Here is a tiny trained network, its code and every weight. The questions are about switching its units off for an input and a class, where a switched-off unit gives its printed mean instead of its output.

import numpy as np


def w(rows, s, z=0):
    codes = np.array(rows[::2]) - 128.0
    scale = np.full(codes.shape[1], s)
    scale[-1] = z or s
    return codes * scale


def norm(h):
    return h / np.sqrt((h * h).mean(-1, keepdims=True) + 1e-5)


def f(y):
    return y / 2 * (1 + np.tanh(0.7978845608 * (y + 0.044715 * y**3)))


def log_softmax(a):
    a = a - a.max(-1, keepdims=True)
    return a - np.log(np.exp(a).sum(-1, keepdims=True))


def net(x, mask):
    res = np.array(x, float).reshape(1, 5) / 4 @ E
    u = 0
    for l in range(2):
        y = f(norm(res) @ A[l][:, :-1].T + A[l][:, -1])
        res = res + np.where(mask[u : u + 11], y, B[l][:, -1]) @ B[l][:, :-1]
        u += 11
    return log_softmax(norm(res)[-1] @ U[:, :-1].T + U[:, -1])


A, B = {}, {}
E = w([
[152,143,96,122,206,208,136,108],'x0',
[137,39,108,6,149,94,114,141],'x1',
[123,156,222,92,160,135,102,82],'x2',
[90,82,123,155,131,88,197,3],'x3',
[86,85,145,141,120,186,115,134],'x4',
],0.0045)
A[0] = w([
[124,151,136,140,108,139,91,180,51],'0.n1',
[9,95,72,110,36,253,152,143,95],'0.n2',
[119,87,25,165,56,158,142,153,2],'0.n3',
[43,146,201,134,40,48,70,197,72],'0.n4',
[144,146,216,105,125,143,79,218,3],'0.n5',
[89,161,170,185,118,147,174,161,59],'0.n6',
[22,126,190,133,68,32,121,157,38],'0.n7',
[74,189,167,78,135,142,74,65,80],'0.n8',
[59,18,215,187,122,193,80,147,61],'0.n9',
[67,167,251,76,143,137,97,97,19],'0.n10',
[192,222,94,120,154,10,122,103,90],'0.n11',
],0.0058,0.0037)
B[0] = w([
[127,79,118,124,114,126,104,111,126],'0.n1',
[156,188,104,110,187,54,97,125,198],'0.n2',
[154,129,149,153,170,78,172,177,154],'0.n3',
[230,130,68,94,93,147,173,80,251],'0.n4',
[162,72,102,163,136,147,95,168,199],'0.n5',
[115,132,164,146,95,114,85,134,140],'0.n6',
[174,130,73,92,106,154,177,80,204],'0.n7',
[153,140,111,130,141,106,165,192,171],'0.n8',
[121,201,49,91,160,32,24,78,183],'0.n9',
[200,168,183,133,243,33,193,182,197],'0.n10',
[106,138,64,120,178,75,2,113,199],'0.n11',
],0.0073,0.0022)
A[1] = w([
[39,101,135,141,159,119,192,35,142],'1.n1',
[164,116,97,74,89,223,191,95,123],'1.n2',
[146,179,117,254,109,148,132,112,119],'1.n3',
[79,63,159,19,156,138,159,166,109],'1.n4',
[125,109,155,137,103,68,175,58,75],'1.n5',
[163,121,133,125,102,240,66,203,113],'1.n6',
[128,173,90,108,244,244,148,111,4],'1.n7',
[179,151,95,66,161,87,94,104,155],'1.n8',
[76,51,69,69,142,108,165,166,128],'1.n9',
[91,111,9,173,118,115,185,200,93],'1.n10',
[182,115,132,167,118,47,188,190,198],'1.n11',
],0.0064,0.0036)
B[1] = w([
[175,86,89,158,129,117,108,255,211],'1.n1',
[87,96,144,164,117,140,131,82,163],'1.n2',
[80,111,191,66,74,132,94,126,191],'1.n3',
[135,179,172,166,77,131,122,128,177],'1.n4',
[171,137,106,114,133,168,117,174,169],'1.n5',
[128,76,107,181,125,67,170,147,199],'1.n6',
[173,124,75,40,82,131,176,38,172],'1.n7',
[51,124,125,175,116,137,128,104,255],'1.n8',
[120,195,193,140,82,154,93,134,203],'1.n9',
[165,158,178,86,204,93,146,105,181],'1.n10',
[113,117,149,105,207,218,166,103,225],'1.n11',
],0.0094,0.0045)
U = w([
[153,164,196,84,248,115,196,140,152],'0',
[169,24,47,196,99,111,140,234,164],'1',
[166,118,41,64,36,162,189,18,153],'2',
[55,162,240,123,8,149,89,128,129],'3',
[83,176,31,121,168,39,24,91,123],'4',
[42,73,114,185,157,149,135,78,150],'5',
[52,92,107,172,128,154,153,114,2],'6',
],0.013,0.0076)

Each question gives the input, the list of numbers given to net, and the class t.
The units are the neurons (one row each of A and B). Each row of codes is followed by its name. A weight is (code - 128) times the scale printed after its matrix; where a second scale follows, it is the last column's (A, B and U).
mask holds one flag per neuron, layer by layer. A switched-off neuron (its flag False) gives its mean, the last column of its row in B, instead of its output. The means were averaged over made-up inputs and are rounded, as every weight is.
A unit's drop is (log p(t) with every unit on - log p(t) with that unit switched off) / (log p(t) with every unit on - log p(t) with every unit switched off).
The circuit of an input: a set's keep is (log p(t) with only the set's units on - log p(t) with every unit switched off) / (log p(t) with every unit on - log p(t) with every unit switched off). Starting from the 12 units with the biggest drops (on a tie, the unit counted first), units are removed one at a time, each time the one whose removal leaves the highest keep (on an exact tie, the one counted first), for as long as the keep stays at least 0.8.
units of the circuit, in order: the units of the circuit, biggest drop first
most important unit: the unit with the biggest drop
top k neurons: the k neurons with the biggest drops, biggest first
k most important neurons of layer l: the k neurons of layer l with the biggest drops, biggest first
input [-4,-5,8,-2,2], class 0: most important unit => 0.n10
input [-2,-1,5,4,4], class 0: top 2 neurons => [0.n10 0.n11]
input [-4,-7,0,-8,7], class 1: top 2 neurons => [1.n6 0.n5]
input [8,0,4,-7,7], class 2: top 3 neurons => [1.n7 1.n1 0.n11]
input [1,-6,-7,2,2], class 0: top 2 neurons => [0.n3 1.n10]
input [7,-3,6,7,-1], class 1: units of the circuit, in order => [1.n1 1.n11]
input [-5,-6,2,-8,-5], class 1: top 2 neurons => [1.n6 0.n5]
input [-7,3,0,-5,-7], class 2: top 3 neurons => [0.n4 1.n1 0.n7]
input [0,5,-4,-1,5], class 3: top 3 neurons => [1.n9 0.n11 0.n10]
input [2,-1,-7,-1,7], class 0: 2 most important neurons of layer 1 => [1.n11 1.n10]
input [7,-8,5,-7,-3], class 3: 2 most important neurons of layer 0 => [0.n4 0.n7]
input [-6,-7,5,-7,-5], class 1: 3 most important neurons of layer 0 => [0.n5 0.n4 0.n9]
input [6,-7,4,2,6], class 3: top 2 neurons => [1.n3 0.n6]
input [5,6,-3,0,-8], class 4: units of the circuit, in order => [0.n11]
input [4,5,-1,5,8], class 4: units of the circuit, in order => [0.n9 0.n2]
input [6,8,-3,-6,2], class 3: top 4 neurons => [1.n9 1.n4 1.n1 0.n4]
input [-5,-4,-6,7,2], class 1: top 3 neurons => [1.n1 0.n10 0.n8]
input [5,-2,-1,-5,-3], class 1: top 2 neurons => [1.n6 0.n4]
input [7,-5,-1,-2,8], class 4: top 2 neurons => [0.n9 0.n2]
input [-5,-4,3,7,-4], class 1: units of the circuit, in order => [1.n1]
input [-2,-3,1,-5,6], class 4: top 2 neurons => [0.n9 0.n2]
input [-8,0,-8,4,-7], class 0: 3 most important neurons of layer 1 => [1.n10 1.n11 1.n7]
input [6,-5,-3,-5,-7], class 4: 3 most important neurons of layer 1 => [1.n11 1.n1 1.n6]
input [-6,8,-5,-7,-8], class 3: 4 most important neurons of layer 0 => [0.n9 0.n2 0.n10 0.n8]
input [7,-1,2,-5,-3], class 2: 2 most important neurons of layer 1 => [1.n7 1.n1]
